Below are the code and all the weights of a small trained network. Each question names an input and a class and asks about switching units off, where a switched-off unit gives its printed mean instead of its output.

import numpy as np


def w(rows, s, z=0):
    codes = np.array(rows[::2]) - 128.0
    scale = np.full(codes.shape[1], s)
    scale[-1] = z or s
    return codes * scale


def f(y):
    return y / 2 * (1 + np.tanh(0.7978845608 * (y + 0.044715 * y**3)))


def log_softmax(a):
    a = a - a.max(-1, keepdims=True)
    return a - np.log(np.exp(a).sum(-1, keepdims=True))


def net(x, mask):
    res = np.array(x, float).reshape(1, 7) / 4 @ E
    y = f(res @ A[0][:, :-1].T + A[0][:, -1])
    res = res + np.where(mask, y, B[0][:, -1]) @ B[0][:, :-1]
    return log_softmax(res[-1] @ U[:, :-1].T + U[:, -1])


A, B = {}, {}
E = w([
[123,153,138,110,127,132,128,150,134],'x0',
[114,123,130,83,144,160,100,165,108],'x1',
[123,113,127,126,112,123,117,113,122],'x2',
[87,128,135,248,104,125,89,202,89],'x3',
[169,156,32,131,98,142,96,124,155],'x4',
[193,124,188,132,72,187,133,142,84],'x5',
[122,106,122,124,116,127,114,111,104],'x6',
],0.018)
A[0] = w([
[136,106,145,42,150,109,183,86,140,157],'n0',
[157,163,11,143,95,143,64,145,169,99],'n1',
[67,136,50,103,178,68,107,115,155,106],'n2',
[100,131,114,134,61,129,146,107,128,109],'n3',
[125,119,122,160,82,132,104,174,131,27],'n4',
[55,99,116,131,160,93,112,157,192,97],'n5',
[123,146,132,130,171,101,126,127,107,100],'n6',
[100,123,153,70,184,130,150,52,156,14],'n7',
[238,165,72,84,113,164,114,95,152,91],'n8',
[123,163,192,146,125,111,93,116,81,74],'n9',
[49,138,120,147,167,53,109,129,116,137],'n10',
[155,94,156,89,142,179,103,76,166,150],'n11',
[98,117,178,99,151,154,158,131,98,107],'n12',
[132,131,173,170,169,118,122,139,90,98],'n13',
[137,138,109,188,118,145,95,167,87,5],'n14',
[49,102,104,159,133,60,126,195,138,112],'n15',
[75,118,90,111,123,114,157,137,151,72],'n16',
],0.011,0.012)
B[0] = w([
[179,153,197,254,128,109,174,199,98,250],'n0',
[140,78,202,200,81,106,227,159,83,231],'n1',
[195,158,235,211,101,106,218,198,97,222],'n2',
[112,123,137,155,141,158,77,123,95,137],'n3',
[209,120,199,155,157,111,172,101,105,151],'n4',
[112,94,89,108,125,179,121,66,88,189],'n5',
[125,143,110,119,108,136,138,108,135,137],'n6',
[67,55,105,129,33,46,119,201,203,194],'n7',
[92,160,65,51,165,186,121,19,174,217],'n8',
[102,104,117,114,150,144,113,163,197,156],'n9',
[73,86,110,83,136,152,84,95,159,209],'n10',
[95,170,149,91,161,193,163,118,61,206],'n11',
[183,164,109,164,116,128,141,133,164,182],'n12',
[79,148,77,125,107,99,91,149,179,164],'n13',
[164,152,178,149,142,120,178,122,114,164],'n14',
[59,145,54,95,138,130,67,127,173,207],'n15',
[162,105,162,123,160,162,91,63,99,149],'n16',
],0.0094,0.017)
U = w([
[117,51,185,166,19,121,119,247,153,251],'0',
[217,139,244,156,88,154,147,153,69,117],'1',
[87,134,30,2,132,172,55,5,178,29],'2',
],0.0072,0.0021)

Each question gives the input, the list of numbers given to net, and the class t.
The units are the neurons (one row each of A and B). Each row of codes is followed by its name. A weight is (code - 128) times the scale printed after its matrix; where a second scale follows, it is the last column's (A, B and U).
mask holds one flag per neuron, in row order. A switched-off neuron (its flag False) gives its mean, the last column of its row in B, instead of its output. The means were averaged over made-up inputs and are rounded, as every weight is.
A unit's drop is (log p(t) with every unit on - log p(t) with that unit switched off) / (log p(t) with every unit on - log p(t) with every unit switched off).
The circuit of an input: a set's keep is (log p(t) with only the set's units on - log p(t) with every unit switched off) / (log p(t) with every unit on - log p(t) with every unit switched off). Starting from the 12 units with the biggest drops (on a tie, the unit counted first), units are removed one at a time, each time the one whose removal leaves the highest keep (on an exact tie, the one counted first), for as long as the keep stays at least 0.8.
circuit, biggest first: the units of the circuit, biggest drop first
k most important neurons: the k neurons with the biggest drops, biggest first
drop when u is switched off: that unit's drop, to one decimal
input [1,3,8,-8,0,-2,2], class 0: circuit, biggest first	n7
input [6,3,7,1,-6,8,2], class 0: 2 most important neurons	n9; n13
input [-5,-8,-1,1,-7,2,2], class 0: 2 most important neurons	n8; n13
input [7,0,0,7,2,3,2], class 1: 3 most important neurons	n4; n7; n14
input [6,4,-7,-8,1,3,8], class 2: 3 most important neurons	n8; n2; n1
input [7,-3,7,8,4,4,5], class 1: 4 most important neurons	n4; n14; n7; n10
input [-6,3,4,0,2,-4,-8], class 1: 2 most important neurons	n7; n2
input [-3,-3,-5,-5,-7,0,6], class 0: 2 most important neurons	n7; n2
input [-5,-4,3,-4,4,4,8], class 2: 2 most important neurons	n8; n2
input [-5,6,-1,-7,2,-2,8], class 1: 2 most important neurons	n0; n11
input [-3,-7,-7,5,-6,6,7], class 0: 2 most important neurons	n13; n9
input [-7,-5,-6,-8,5,-1,6], class 1: 2 most important neurons	n0; n2
input [-8,2,6,-4,8,0,8], class 1: 2 most important neurons	n1; n15
input [-1,2,1,-8,8,7,3], class 2: circuit, biggest first	n8
input [-4,1,8,2,-8,4,-2], class 0: drop when n12 is switched off	0.0
input [-4,-1,-3,-7,3,-5,-1], class 1: drop when n2 is switched off	0.1
input [-6,8,5,-8,-2,-5,-8], class 0: drop when n7 is switched off	3.3
